Below is a small trained network, with its code and all its weights. Each question gives an input and a target symbol and asks what happens when units are switched off, that is, made to give their printed mean instead of their output.

import numpy as np


def w(rows, s, z=0):
    codes = np.array(rows[::2]) - 128.0
    scale = np.full(codes.shape[1], s)
    scale[-1] = z or s
    return codes * scale


def norm(h):
    return h / np.sqrt((h * h).mean(-1, keepdims=True) + 1e-5)


def f(y):
    return y / 2 * (1 + np.tanh(0.7978845608 * (y + 0.044715 * y**3)))


def softmax(a):
    e = np.exp(a - a.max(-1, keepdims=True))
    return e / e.sum(-1, keepdims=True)


def log_softmax(a):
    a = a - a.max(-1, keepdims=True)
    return a - np.log(np.exp(a).sum(-1, keepdims=True))


def net(x, mask):
    ids = ['ΔΦαβεηθξπτω'.index(c) for c in x.split()]
    T = len(ids)
    res = E[ids] + P[:T]
    u = 0
    for l in range(2):
        r = norm(res)
        for j in range(2):
            rows = slice(2 * j, 2 * j + 2)
            q, k, v = (r @ M[l][rows].T for M in (Q, K, V))
            z = softmax(np.where(np.tri(T) > 0, q @ k.T / 2**0.5, -1e9)) @ v
            o = O[l][rows]
            res = res + np.where(mask[u + j], z, o[:, -1]) @ o[:, :-1]
        u += 2
        y = f(norm(res) @ A[l][:, :-1].T + A[l][:, -1])
        res = res + np.where(mask[u : u + 12], y, B[l][:, -1]) @ B[l][:, :-1]
        u += 12
    return log_softmax(norm(res)[-1] @ U[:, :-1].T + U[:, -1])


Q, K, V, O, A, B = {}, {}, {}, {}, {}, {}
E = w([
[48,94,124,57,94],'Δ',
[115,193,231,219,148],'Φ',
[220,116,215,216,253],'α',
[203,132,113,181,92],'β',
[175,198,86,191,152],'ε',
[182,55,113,10,149],'η',
[89,128,199,115,74],'θ',
[77,123,80,1,13],'ξ',
[170,76,96,134,176],'π',
[221,115,175,120,74],'τ',
[234,82,148,71,97],'ω',
],0.01)
P = w([
[90,156,225,138,173],'0',
[118,228,86,104,121],'1',
[202,73,198,203,26],'2',
[122,142,97,108,153],'3',
[120,74,172,168,6],'4',
[125,130,100,119,164],'5',
[108,33,176,183,26],'6',
],0.011)
Q[0] = w([
[146,40,250,204,30],'L0H1',
[48,170,189,77,212],'L0H1',
[204,178,17,91,184],'L0H2',
[56,247,18,124,172],'L0H2',
],0.014)
K[0] = w([
[120,190,233,90,148],'L0H1',
[27,168,76,130,154],'L0H1',
[170,75,7,148,149],'L0H2',
[88,114,23,176,103],'L0H2',
],0.017)
V[0] = w([
[224,113,171,82,188],'L0H1',
[82,118,100,120,202],'L0H1',
[6,118,162,228,128],'L0H2',
[103,128,21,128,199],'L0H2',
],0.016)
O[0] = w([
[60,109,125,206,111,194],'L0H1',
[121,137,180,102,158,114],'L0H1',
[127,204,159,94,36,132],'L0H2',
[124,11,250,68,108,2],'L0H2',
],0.012,0.0083)
A[0] = w([
[136,145,178,149,77,79],'L0N1',
[190,105,132,115,179,105],'L0N2',
[69,127,163,93,148,1],'L0N3',
[148,112,135,148,114,133],'L0N4',
[32,111,88,5,162,93],'L0N5',
[111,129,132,127,156,41],'L0N6',
[105,85,89,74,113,108],'L0N7',
[149,110,54,122,79,238],'L0N8',
[128,142,139,123,168,174],'L0N9',
[88,72,149,141,158,47],'L0N10',
[197,97,148,186,73,234],'L0N11',
[117,63,115,187,84,15],'L0N12',
],0.018,0.0019)
B[0] = w([
[150,78,104,169,128,210],'L0N1',
[155,126,107,82,187,187],'L0N2',
[6,161,135,118,138,156],'L0N3',
[89,141,114,109,127,132],'L0N4',
[17,27,168,128,148,226],'L0N5',
[108,140,148,119,146,124],'L0N6',
[122,94,92,200,124,158],'L0N7',
[78,176,87,199,148,255],'L0N8',
[135,130,155,95,128,143],'L0N9',
[149,176,69,94,119,192],'L0N10',
[67,150,100,94,91,194],'L0N11',
[200,158,134,99,179,213],'L0N12',
],0.02,0.0059)
Q[1] = w([
[254,162,152,63,222],'L1H1',
[133,203,99,207,101],'L1H1',
[119,107,131,106,226],'L1H2',
[104,50,71,173,66],'L1H2',
],0.021)
K[1] = w([
[254,121,24,79,121],'L1H1',
[124,236,116,163,142],'L1H1',
[150,48,75,124,153],'L1H2',
[95,107,175,217,137],'L1H2',
],0.022)
V[1] = w([
[236,149,20,178,155],'L1H1',
[172,176,236,203,154],'L1H1',
[3,195,42,41,177],'L1H2',
[177,141,123,55,22],'L1H2',
],0.017)
O[1] = w([
[124,132,155,68,220,122],'L1H1',
[149,98,249,202,153,120],'L1H1',
[243,143,128,113,64,253],'L1H2',
[85,237,108,146,70,78],'L1H2',
],0.015)
A[1] = w([
[145,144,134,87,59,128],'L1N1',
[157,104,134,96,172,147],'L1N2',
[97,111,159,142,170,154],'L1N3',
[121,125,118,109,191,174],'L1N4',
[126,104,145,166,166,134],'L1N5',
[112,53,63,147,160,6],'L1N6',
[3,114,159,89,91,41],'L1N7',
[131,88,195,66,118,75],'L1N8',
[115,130,87,201,102,255],'L1N9',
[147,144,205,78,143,115],'L1N10',
[191,113,98,156,110,134],'L1N11',
[107,127,63,99,134,147],'L1N12',
],0.022,0.0039)
B[1] = w([
[65,92,60,182,167,204],'L1N1',
[116,159,143,110,94,195],'L1N2',
[57,144,123,88,103,161],'L1N3',
[158,106,129,143,61,200],'L1N4',
[113,122,70,119,108,171],'L1N5',
[132,201,185,251,100,226],'L1N6',
[75,220,177,62,239,180],'L1N7',
[144,172,22,109,91,159],'L1N8',
[168,72,179,74,150,249],'L1N9',
[159,91,200,139,90,135],'L1N10',
[57,133,102,81,126,208],'L1N11',
[71,92,173,81,154,175],'L1N12',
],0.025,0.011)
U = w([
[135,133,129,239,166,52],'Δ',
[115,133,111,136,33,137],'Φ',
[164,152,245,146,108,133],'α',
[151,30,148,118,120,160],'β',
[189,109,190,74,104,206],'ε',
[50,151,173,101,157,201],'η',
[111,91,71,68,136,93],'θ',
[157,250,119,109,135,1],'ξ',
[99,43,198,175,133,122],'π',
[159,125,144,78,147,164],'τ',
[162,87,91,132,225,142],'ω',
],0.012,0.0034)

Each question gives the input, a string of symbols that net reads in full, and the target symbol t.
The units are the heads (2 rows each of Q, K, V and O) and the neurons (one row each of A and B). Each row of codes is followed by its name. A weight is (code - 128) times the scale printed after its matrix; where a second scale follows, it is the last column's (O, A, B and U).
mask holds one flag per unit, layer by layer, with each layer's heads first. A switched-off unit (its flag False) gives its mean, the last column of its rows in O or B, instead of its output. The means were averaged over made-up inputs and are rounded, as every weight is.
A unit's drop is (log p(t) with every unit on - log p(t) with that unit switched off) / (log p(t) with every unit on - log p(t) with every unit switched off).
The circuit of an input: a set's keep is (log p(t) with only the set's units on - log p(t) with every unit switched off) / (log p(t) with every unit on - log p(t) with every unit switched off). Starting from the 12 units with the biggest drops (on a tie, the unit counted first), units are removed one at a time, each time the one whose removal leaves the highest keep (on an exact tie, the one counted first), for as long as the keep stays at least 0.8.
circuit, biggest first: the units of the circuit, biggest drop first
most important unit: the unit with the biggest drop
k most important neurons: the k neurons with the biggest drops, biggest first
k most important neurons of layer l: the k neurons of layer l with the biggest drops, biggest first
which heads matter: for each layer, one digit per head in row order, 1 if its drop is at least 0.15 and else 0, layers parted by /
input τ Δ Δ η, target β: most important neuron	(L1N4)
input ω τ β, target Δ: which heads matter	11 / 11
input θ ε Δ Δ Δ ω Φ, target ξ: which heads matter	01 / 10
input α θ Δ α, target ε: which heads matter	00 / 00
input Δ η α, target Φ: which heads matter	01 / 01
input π Δ β ξ α, target β: 2 most important neurons	(L0N1, L0N3)
input τ Δ η, target ω: 2 most important neurons of layer 0	(L0N5, L0N8)
input Δ ω Φ π, target Φ: which heads matter	01 / 11
input π η ω, target β: 2 most important neurons of layer 0	(L0N3, L0N1)
input ξ Δ Δ θ α, target θ: circuit, biggest first	(L0N12, L1N6)
input θ ω Δ ω β θ β, target ξ: which heads matter	01 / 11
input Δ τ Δ ξ, target π: circuit, biggest first	(L0H2, L0N5)
input τ ξ π ε, target θ: 2 most important neurons	(L0N10, L0N11)
input ω ω ξ, target Δ: circuit, biggest first	(L0H2, L1N6)
input α Δ Δ τ ω η ω, target π: most important unit	L0H2
input Δ ω Δ Δ τ θ α, target Φ: 3 most important neurons of layer 0	(L0N12, L0N11, L0N2)
input α Δ ω Δ ω, target π: circuit, biggest first	(L0H1, L1H1)
input ω ω Δ Φ Φ Δ Φ, target Δ: circuit, biggest first	(L0H2, L1N6)
input τ Φ Δ θ Δ τ Δ, target ω: which heads matter	01 / 00
input π τ θ θ Δ θ η, target β: most important unit	L0H1
input θ Δ Δ τ, target Δ: circuit, biggest first	(L1N6, L0H2)
input θ ξ τ ξ Δ θ ξ, target ξ: which heads matter	01 / 11
input ε ω θ Δ θ, target η: 2 most important neurons	(L0N1, L0N8)
